Here is a tiny trained network, its code and every weight. The questions are about switching its units off for an input and a class, where a switched-off unit gives its printed mean instead of its output.

import numpy as np


def w(rows, s, z=0):
    codes = np.array(rows[::2]) - 128.0
    scale = np.full(codes.shape[1], s)
    scale[-1] = z or s
    return codes * scale


def f(y):
    return y / 2 * (1 + np.tanh(0.7978845608 * (y + 0.044715 * y**3)))


def log_softmax(a):
    a = a - a.max(-1, keepdims=True)
    return a - np.log(np.exp(a).sum(-1, keepdims=True))


def net(x, mask):
    res = np.array(x, float).reshape(1, 7) / 4 @ E
    y = f(res @ A[0][:, :-1].T + A[0][:, -1])
    res = res + np.where(mask, y, B[0][:, -1]) @ B[0][:, :-1]
    return log_softmax(res[-1] @ U[:, :-1].T + U[:, -1])


A, B = {}, {}
E = w([
[73,251,59],'x0',
[77,32,29],'x1',
[127,127,128],'x2',
[129,129,128],'x3',
[128,129,128],'x4',
[35,90,177],'x5',
[127,127,127],'x6',
],0.013)
A[0] = w([
[182,161,173,137],'neuron 0',
[122,58,112,183],'neuron 1',
[169,147,102,181],'neuron 2',
[174,151,100,227],'neuron 3',
[169,146,105,220],'neuron 4',
[180,88,186,139],'neuron 5',
[77,133,44,33],'neuron 6',
[181,107,224,162],'neuron 7',
[156,54,122,139],'neuron 8',
[122,173,73,63],'neuron 9',
[128,45,99,153],'neuron 10',
[207,166,173,127],'neuron 11',
[120,77,172,117],'neuron 12',
[100,177,242,81],'neuron 13',
[69,111,159,203],'neuron 14',
[85,217,164,142],'neuron 15',
[119,144,125,77],'neuron 16',
[126,192,59,102],'neuron 17',
[168,98,187,146],'neuron 18',
[22,173,196,196],'neuron 19',
[150,174,145,94],'neuron 20',
[198,111,85,20],'neuron 21',
[163,138,191,185],'neuron 22',
[101,159,231,3],'neuron 23',
[147,159,99,165],'neuron 24',
[187,160,147,187],'neuron 25',
[188,43,100,97],'neuron 26',
[251,83,94,165],'neuron 27',
[138,77,125,141],'neuron 28',
[137,213,133,20],'neuron 29',
[160,75,119,91],'neuron 30',
[154,113,156,94],'neuron 31',
],0.018,0.0064)
B[0] = w([
[12,35,109,227],'neuron 0',
[165,65,209,212],'neuron 1',
[117,53,165,187],'neuron 2',
[55,72,209,205],'neuron 3',
[69,87,168,194],'neuron 4',
[117,118,22,221],'neuron 5',
[215,58,2,216],'neuron 6',
[173,93,43,254],'neuron 7',
[119,169,219,202],'neuron 8',
[46,48,103,190],'neuron 9',
[132,107,196,223],'neuron 10',
[31,76,161,248],'neuron 11',
[97,13,194,191],'neuron 12',
[149,170,109,245],'neuron 13',
[239,41,95,205],'neuron 14',
[210,199,173,237],'neuron 15',
[133,142,122,132],'neuron 16',
[26,82,108,223],'neuron 17',
[121,71,41,212],'neuron 18',
[205,207,107,249],'neuron 19',
[62,128,206,186],'neuron 20',
[211,192,99,170],'neuron 21',
[114,83,14,222],'neuron 22',
[203,194,63,208],'neuron 23',
[66,101,186,180],'neuron 24',
[40,69,179,222],'neuron 25',
[157,195,185,214],'neuron 26',
[123,228,66,240],'neuron 27',
[141,143,223,177],'neuron 28',
[77,154,220,205],'neuron 29',
[176,190,207,174],'neuron 30',
[97,110,77,160],'neuron 31',
],0.0074,0.016)
U = w([
[105,48,96,251],'0',
[116,76,206,1],'1',
[197,79,41,118],'2',
[146,250,118,66],'3',
[174,160,197,209],'4',
],0.016,0.0047)

Each question gives the input, the list of numbers given to net, and the class t.
The units are the neurons (one row each of A and B). Each row of codes is followed by its name. A weight is (code - 128) times the scale printed after its matrix; where a second scale follows, it is the last column's (A, B and U).
mask holds one flag per neuron, in row order. A switched-off neuron (its flag False) gives its mean, the last column of its row in B, instead of its output. The means were averaged over made-up inputs and are rounded, as every weight is.
A unit's drop is (log p(t) with every unit on - log p(t) with that unit switched off) / (log p(t) with every unit on - log p(t) with every unit switched off).
The circuit of an input: a set's keep is (log p(t) with only the set's units on - log p(t) with every unit switched off) / (log p(t) with every unit on - log p(t) with every unit switched off). Starting from the 12 units with the biggest drops (on a tie, the unit counted first), units are removed one at a time, each time the one whose removal leaves the highest keep (on an exact tie, the one counted first), for as long as the keep stays at least 0.8.
circuit, biggest first: the units of the circuit, biggest drop first
top k neurons: the k neurons with the biggest drops, biggest first
drop of u: that unit's drop, to one decimal
input [-1,1,-2,5,6,7,1], class 1: circuit, biggest first -> [neuron 6]
input [0,-5,-6,7,7,-8,8], class 0: top 2 neurons -> [neuron 22; neuron 0]
input [4,-1,5,1,-8,0,3], class 1: top 2 neurons -> [neuron 27; neuron 23]
input [6,-5,-3,-2,8,1,-8], class 3: top 4 neurons -> [neuron 19; neuron 15; neuron 1; neuron 12]
input [2,-2,0,-7,-1,0,7], class 1: top 2 neurons -> [neuron 27; neuron 23]
input [8,1,5,-8,5,4,-6], class 2: top 2 neurons -> [neuron 6; neuron 9]
input [-6,4,7,6,-8,1,7], class 1: top 3 neurons -> [neuron 12; neuron 19; neuron 15]
input [-4,1,4,-3,1,-5,-5], class 4: top 2 neurons -> [neuron 27; neuron 26]
input [-8,5,-1,8,1,3,3], class 1: drop of neuron 12 -> 0.2
input [-7,2,5,0,6,-7,4], class 4: drop of neuron 27 -> 0.3
input [-6,8,3,-2,-6,1,-2], class 1: drop of neuron 12 -> 0.4
input [-4,-7,7,-3,5,-5,-2], class 0: drop of neuron 3 -> 0.0
